Below is a small trained network, with its code and all its weights. Each question gives an input and a class and asks what happens when units are switched off, that is, made to give their printed mean instead of their output.

import numpy as np


def w(rows, s, z=0):
    codes = np.array(rows[::2]) - 128.0
    scale = np.full(codes.shape[1], s)
    scale[-1] = z or s
    return codes * scale


def f(y):
    return y / 2 * (1 + np.tanh(0.7978845608 * (y + 0.044715 * y**3)))


def log_softmax(a):
    a = a - a.max(-1, keepdims=True)
    return a - np.log(np.exp(a).sum(-1, keepdims=True))


def net(x, mask):
    res = np.array(x, float).reshape(1, 4) / 4 @ E
    y = f(res @ A[0][:, :-1].T + A[0][:, -1])
    res = res + np.where(mask, y, B[0][:, -1]) @ B[0][:, :-1]
    return log_softmax(res[-1] @ U[:, :-1].T + U[:, -1])


A, B = {}, {}
E = w([
[75,88,174,88,102,173],'x0',
[154,53,98,170,151,109],'x1',
[190,148,94,132,128,245],'x2',
[145,128,148,179,195,161],'x3',
],0.012)
A[0] = w([
[163,145,89,144,123,150,95],'neuron 1',
[135,44,134,130,174,105,184],'neuron 2',
[193,79,61,89,96,176,129],'neuron 3',
[134,77,135,187,237,96,114],'neuron 4',
[123,31,96,198,236,121,166],'neuron 5',
[168,158,134,169,95,151,148],'neuron 6',
[117,184,156,87,175,195,194],'neuron 7',
[74,160,160,140,125,51,204],'neuron 8',
[55,182,135,116,209,104,135],'neuron 9',
[114,92,162,184,153,176,206],'neuron 10',
[190,168,59,174,162,103,120],'neuron 11',
[88,95,151,58,63,127,168],'neuron 12',
[50,96,166,85,103,65,197],'neuron 13',
[101,197,105,53,2,153,177],'neuron 14',
[102,94,149,129,97,132,40],'neuron 15',
[40,52,167,69,38,95,193],'neuron 16',
[164,172,147,178,136,172,168],'neuron 17',
[108,197,204,111,187,134,142],'neuron 18',
[105,121,147,109,46,157,170],'neuron 19',
[151,136,97,182,175,123,136],'neuron 20',
[121,166,67,162,69,82,229],'neuron 21',
[201,163,58,139,142,136,200],'neuron 22',
[5,71,136,66,86,87,187],'neuron 23',
[129,43,81,207,216,119,199],'neuron 24',
[163,86,55,139,67,165,129],'neuron 25',
[91,52,176,213,147,145,253],'neuron 26',
],0.0093,0.0039)
B[0] = w([
[182,136,114,76,166,115,153],'neuron 1',
[86,105,127,154,56,133,185],'neuron 2',
[148,132,56,93,123,147,183],'neuron 3',
[103,163,181,179,97,111,209],'neuron 4',
[102,185,172,210,63,128,236],'neuron 5',
[144,167,126,105,185,149,159],'neuron 6',
[129,162,99,150,176,232,207],'neuron 7',
[95,128,113,93,87,137,221],'neuron 8',
[166,171,100,83,108,130,169],'neuron 9',
[109,172,97,151,93,136,187],'neuron 10',
[161,124,174,112,153,147,204],'neuron 11',
[58,89,227,153,86,68,205],'neuron 12',
[159,55,120,26,55,28,236],'neuron 13',
[34,97,147,183,75,172,244],'neuron 14',
[116,63,192,117,136,101,132],'neuron 15',
[62,12,222,41,89,17,254],'neuron 16',
[153,183,106,104,175,139,190],'neuron 17',
[129,191,55,114,116,150,179],'neuron 18',
[38,94,136,195,118,129,182],'neuron 19',
[174,133,168,140,163,144,180],'neuron 20',
[128,169,164,87,78,122,192],'neuron 21',
[181,162,137,87,116,162,209],'neuron 22',
[129,3,191,3,97,33,249],'neuron 23',
[114,225,165,201,103,130,239],'neuron 24',
[136,161,95,79,108,130,169],'neuron 25',
[82,166,93,144,42,122,211],'neuron 26',
],0.0075,0.0093)
U = w([
[89,176,153,254,78,170,161],'0',
[196,149,238,110,209,146,73],'1',
[161,154,3,52,185,226,183],'2',
[165,12,101,192,231,63,3],'3',
[112,89,165,49,65,30,168],'4',
[61,57,197,127,148,159,35],'5',
],0.009,0.0053)

Each question gives the input, the list of numbers given to net, and the class t.
The units are the neurons (one row each of A and B). Each row of codes is followed by its name. A weight is (code - 128) times the scale printed after its matrix; where a second scale follows, it is the last column's (A, B and U).
mask holds one flag per neuron, in row order. A switched-off neuron (its flag False) gives its mean, the last column of its row in B, instead of its output. The means were averaged over made-up inputs and are rounded, as every weight is.
A unit's drop is (log p(t) with every unit on - log p(t) with that unit switched off) / (log p(t) with every unit on - log p(t) with every unit switched off).
The circuit of an input: a set's keep is (log p(t) with only the set's units on - log p(t) with every unit switched off) / (log p(t) with every unit on - log p(t) with every unit switched off). Starting from the 12 units with the biggest drops (on a tie, the unit counted first), units are removed one at a time, each time the one whose removal leaves the highest keep (on an exact tie, the one counted first), for as long as the keep stays at least 0.8.
circuit, biggest first: the units of the circuit, biggest drop first
top k neurons: the k neurons with the biggest drops, biggest first
drop when u is switched off: that unit's drop, to one decimal
input [6,6,-6,8], class 0: circuit, biggest first -> [neuron 5]
input [-2,7,4,-1], class 0: top 2 neurons -> [neuron 5; neuron 24]
input [-8,4,2,0], class 1: top 2 neurons -> [neuron 11; neuron 14]
input [-7,-5,1,8], class 1: top 3 neurons -> [neuron 11; neuron 20; neuron 3]
input [2,-1,3,-2], class 0: top 3 neurons -> [neuron 23; neuron 13; neuron 16]
input [3,-7,6,-1], class 0: top 2 neurons -> [neuron 14; neuron 19]
input [8,-7,3,0], class 5: top 2 neurons -> [neuron 7; neuron 14]
input [-1,5,4,1], class 0: drop when neuron 24 is switched off -> 0.1
input [-5,-8,3,-6], class 0: drop when neuron 14 is switched off -> 0.4
input [-4,-2,1,-4], class 2: top 2 neurons -> [neuron 16; neuron 23]
input [0,-8,8,-6], class 0: drop when neuron 14 is switched off -> 2.0
input [2,7,6,0], class 0: top 2 neurons -> [neuron 5; neuron 24]
